Below are the code and all the weights of a small trained network. Each question names an input and a target symbol and asks about switching units off, where a switched-off unit gives its printed mean instead of its output.

import numpy as np


def w(rows, s, z=0):
    codes = np.array(rows[::2]) - 128.0
    scale = np.full(codes.shape[1], s)
    scale[-1] = z or s
    return codes * scale


def f(y):
    return y / 2 * (1 + np.tanh(0.7978845608 * (y + 0.044715 * y**3)))


def softmax(a):
    e = np.exp(a - a.max(-1, keepdims=True))
    return e / e.sum(-1, keepdims=True)


def log_softmax(a):
    a = a - a.max(-1, keepdims=True)
    return a - np.log(np.exp(a).sum(-1, keepdims=True))


def net(x, mask):
    ids = ['βγθτφω'.index(c) for c in x.split()]
    T = len(ids)
    res = E[ids] + P[:T]
    u = 0
    for l in range(2):
        r = res
        for j in range(2):
            rows = slice(2 * j, 2 * j + 2)
            q, k, v = (r @ M[l][rows].T for M in (Q, K, V))
            z = softmax(np.where(np.tri(T) > 0, q @ k.T / 2**0.5, -1e9)) @ v
            o = O[l][rows]
            res = res + np.where(mask[u + j], z, o[:, -1]) @ o[:, :-1]
        u += 2
        y = f(res @ A[l][:, :-1].T + A[l][:, -1])
        res = res + np.where(mask[u : u + 8], y, B[l][:, -1]) @ B[l][:, :-1]
        u += 8
    return log_softmax(res[-1] @ U[:, :-1].T + U[:, -1])


Q, K, V, O, A, B = {}, {}, {}, {}, {}, {}
E = w([
[140,179,226,150,150,227,134,94],'β',
[114,133,5,160,29,240,148,35],'γ',
[158,100,70,20,186,62,36,102],'θ',
[140,254,147,125,4,33,190,84],'τ',
[134,212,56,146,87,100,240,187],'φ',
[180,194,55,226,88,202,105,221],'ω',
],0.0042)
P = w([
[22,84,155,195,103,98,131,143],'0',
[82,176,123,185,106,84,94,107],'1',
[119,177,103,158,112,113,115,106],'2',
[162,171,97,130,111,138,134,109],'3',
[190,169,93,95,109,173,143,114],'4',
[224,165,83,71,108,200,163,121],'5',
[251,164,78,46,90,234,175,114],'6',
],0.0033)
Q[0] = w([
[105,252,103,162,79,45,119,103],'L0H1',
[222,218,149,42,49,69,222,150],'L0H1',
[112,52,170,68,177,100,121,144],'L0H2',
[80,16,181,146,152,125,105,124],'L0H2',
],0.018)
K[0] = w([
[135,161,212,136,49,79,179,108],'L0H1',
[124,151,115,118,71,3,133,107],'L0H1',
[101,138,124,198,72,131,129,116],'L0H2',
[111,157,150,174,79,142,189,144],'L0H2',
],0.027)
V[0] = w([
[83,133,103,198,130,146,167,144],'L0H1',
[67,162,116,195,137,143,117,143],'L0H1',
[102,127,141,129,197,105,116,179],'L0H2',
[132,6,14,87,136,3,77,154],'L0H2',
],0.013)
O[0] = w([
[113,120,107,146,196,77,102,103,238],'L0H1',
[105,87,126,142,205,103,104,77,251],'L0H1',
[153,129,143,76,112,189,129,158,63],'L0H2',
[2,229,135,126,132,230,129,139,38],'L0H2',
],0.0062,0.002)
A[0] = w([
[43,84,159,96,129,119,90,175,22],'L0N1',
[164,116,164,164,165,100,80,186,4],'L0N2',
[72,99,245,141,186,139,122,110,35],'L0N3',
[58,130,200,176,154,138,97,167,84],'L0N4',
[134,140,199,114,160,118,92,84,124],'L0N5',
[67,101,124,136,117,120,114,107,217],'L0N6',
[82,117,137,191,52,185,169,188,36],'L0N7',
[107,86,102,73,159,70,88,131,118],'L0N8',
],0.013,0.0013)
B[0] = w([
[148,83,119,150,159,70,163,115,82],'L0N1',
[176,134,142,196,155,134,177,146,187],'L0N2',
[135,181,161,98,250,115,164,100,109],'L0N3',
[121,170,128,145,172,81,48,103,156],'L0N4',
[132,118,200,127,133,138,86,136,158],'L0N5',
[104,108,138,166,121,125,92,109,159],'L0N6',
[190,193,108,169,134,83,150,85,251],'L0N7',
[159,160,78,141,163,66,96,91,227],'L0N8',
],0.013,0.0018)
Q[1] = w([
[232,102,245,205,159,115,162,104],'L1H1',
[111,2,204,53,224,239,115,158],'L1H1',
[67,51,18,241,86,137,216,67],'L1H2',
[216,94,30,165,77,77,27,70],'L1H2',
],0.019)
K[1] = w([
[234,56,87,85,103,102,133,136],'L1H1',
[115,40,145,183,135,3,128,94],'L1H1',
[43,30,39,171,52,144,102,90],'L1H2',
[152,227,9,149,75,140,60,75],'L1H2',
],0.022)
V[1] = w([
[166,109,28,210,236,247,98,211],'L1H1',
[165,93,228,125,144,253,78,51],'L1H1',
[77,126,178,191,161,30,122,185],'L1H2',
[95,161,136,182,94,139,208,129],'L1H2',
],0.013)
O[1] = w([
[136,134,2,177,136,164,46,226,158],'L1H1',
[247,167,100,77,131,178,75,86,3],'L1H1',
[156,118,75,90,62,137,156,145,214],'L1H2',
[160,62,118,142,141,129,134,116,96],'L1H2',
],0.0081,0.0064)
A[1] = w([
[221,82,74,105,119,83,179,126,95],'L1N1',
[82,7,136,83,135,94,177,134,72],'L1N2',
[117,51,137,75,10,233,131,141,224],'L1N3',
[33,133,168,22,80,206,84,157,182],'L1N4',
[134,93,167,72,160,118,217,70,103],'L1N5',
[131,123,179,96,182,148,28,102,43],'L1N6',
[77,80,151,148,221,91,26,67,252],'L1N7',
[86,24,142,130,93,118,86,193,105],'L1N8',
],0.011,0.0018)
B[1] = w([
[168,134,144,87,172,104,105,92,254],'L1N1',
[161,179,193,62,106,177,200,129,255],'L1N2',
[158,40,188,159,120,93,134,205,153],'L1N3',
[110,142,7,131,141,194,126,102,158],'L1N4',
[154,88,91,162,52,133,38,154,235],'L1N5',
[178,103,108,97,191,60,126,95,139],'L1N6',
[81,132,171,200,101,51,84,117,201],'L1N7',
[103,92,135,134,208,152,171,180,222],'L1N8',
],0.014,0.0053)
U = w([
[173,77,168,124,46,135,117,167,17],'β',
[49,145,175,202,118,25,74,91,254],'γ',
[91,153,209,86,184,136,219,147,105],'θ',
[78,205,26,93,93,253,106,52,166],'τ',
[135,59,40,145,143,183,109,191,101],'φ',
[206,130,133,68,205,84,110,81,71],'ω',
],0.0035,0.0024)

Each question gives the input, a string of symbols that net reads in full, and the target symbol t.
The units are the heads (2 rows each of Q, K, V and O) and the neurons (one row each of A and B). Each row of codes is followed by its name. A weight is (code - 128) times the scale printed after its matrix; where a second scale follows, it is the last column's (O, A, B and U).
mask holds one flag per unit, layer by layer, with each layer's heads first. A switched-off unit (its flag False) gives its mean, the last column of its rows in O or B, instead of its output. The means were averaged over made-up inputs and are rounded, as every weight is.
A unit's drop is (log p(t) with every unit on - log p(t) with that unit switched off) / (log p(t) with every unit on - log p(t) with every unit switched off).
The circuit of an input: a set's keep is (log p(t) with only the set's units on - log p(t) with every unit switched off) / (log p(t) with every unit on - log p(t) with every unit switched off). Starting from the 12 units with the biggest drops (on a tie, the unit counted first), units are removed one at a time, each time the one whose removal leaves the highest keep (on an exact tie, the one counted first), for as long as the keep stays at least 0.8.
circuit, biggest first: the units of the circuit, biggest drop first
unit that matters most: the unit with the biggest drop
k most important neurons of layer l: the k neurons of layer l with the biggest drops, biggest first
which heads matter: for each layer, one digit per head in row order, 1 if its drop is at least 0.15 and else 0, layers parted by /
input φ θ ω γ ω θ, target φ: unit that matters most	L0N4
input ω φ θ τ φ β, target γ: circuit, biggest first	L1H2; L1N7; L0H2; L0N3
input β θ τ β, target τ: which heads matter	01 / 00
input γ φ θ, target γ: circuit, biggest first	L1N7; L0N8
input θ β β τ θ, target ω: circuit, biggest first	L1H1; L0N8; L1N1
input τ β γ τ β τ, target ω: circuit, biggest first	L1H1; L1N1; L0H2
input γ θ τ γ β γ β, target τ: circuit, biggest first	L0H2; L1N4; L0N2; L0N8
input τ β β β, target ω: circuit, biggest first	L0H2; L1N1; L1H1
input β γ β, target γ: circuit, biggest first	L0H2; L1H2; L0N5; L1N7
input θ γ θ τ θ, target φ: 2 most important neurons of layer 1	L1N3; L1N4
input τ φ τ, target θ: which heads matter	01 / 10
input γ τ β φ φ θ, target γ: circuit, biggest first	L1H2; L0N8; L1N7
input θ τ τ φ φ θ, target β: 2 most important neurons of layer 1	L1N5; L1N3
input β τ β θ φ γ ω, target γ: unit that matters most	L0N7
input φ β τ γ β, target β: 2 most important neurons of layer 0	L0N5; L0N7
input γ β ω β β γ, target ω: which heads matter	00 / 00
input θ φ β β β θ, target θ: 2 most important neurons of layer 1	L1N2; L1N5
input γ τ τ β τ φ γ, target β: which heads matter	11 / 10
input β τ β, target β: 3 most important neurons of layer 0	L0N5; L0N3; L0N7
input γ τ τ, target β: unit that matters most	L1N5
input ω φ ω ω β φ τ, target β: which heads matter	10 / 10
input β ω τ γ θ β γ, target τ: which heads matter	01 / 11
input β θ ω γ β β ω, target τ: 3 most important neurons of layer 0	L0N7; L0N4; L0N2
input τ β θ τ θ, target β: which heads matter	11 / 11
input β ω θ τ β β τ, target τ: which heads matter	01 / 00
input φ β φ, target ω: 2 most important neurons of layer 0	L0N8; L0N6
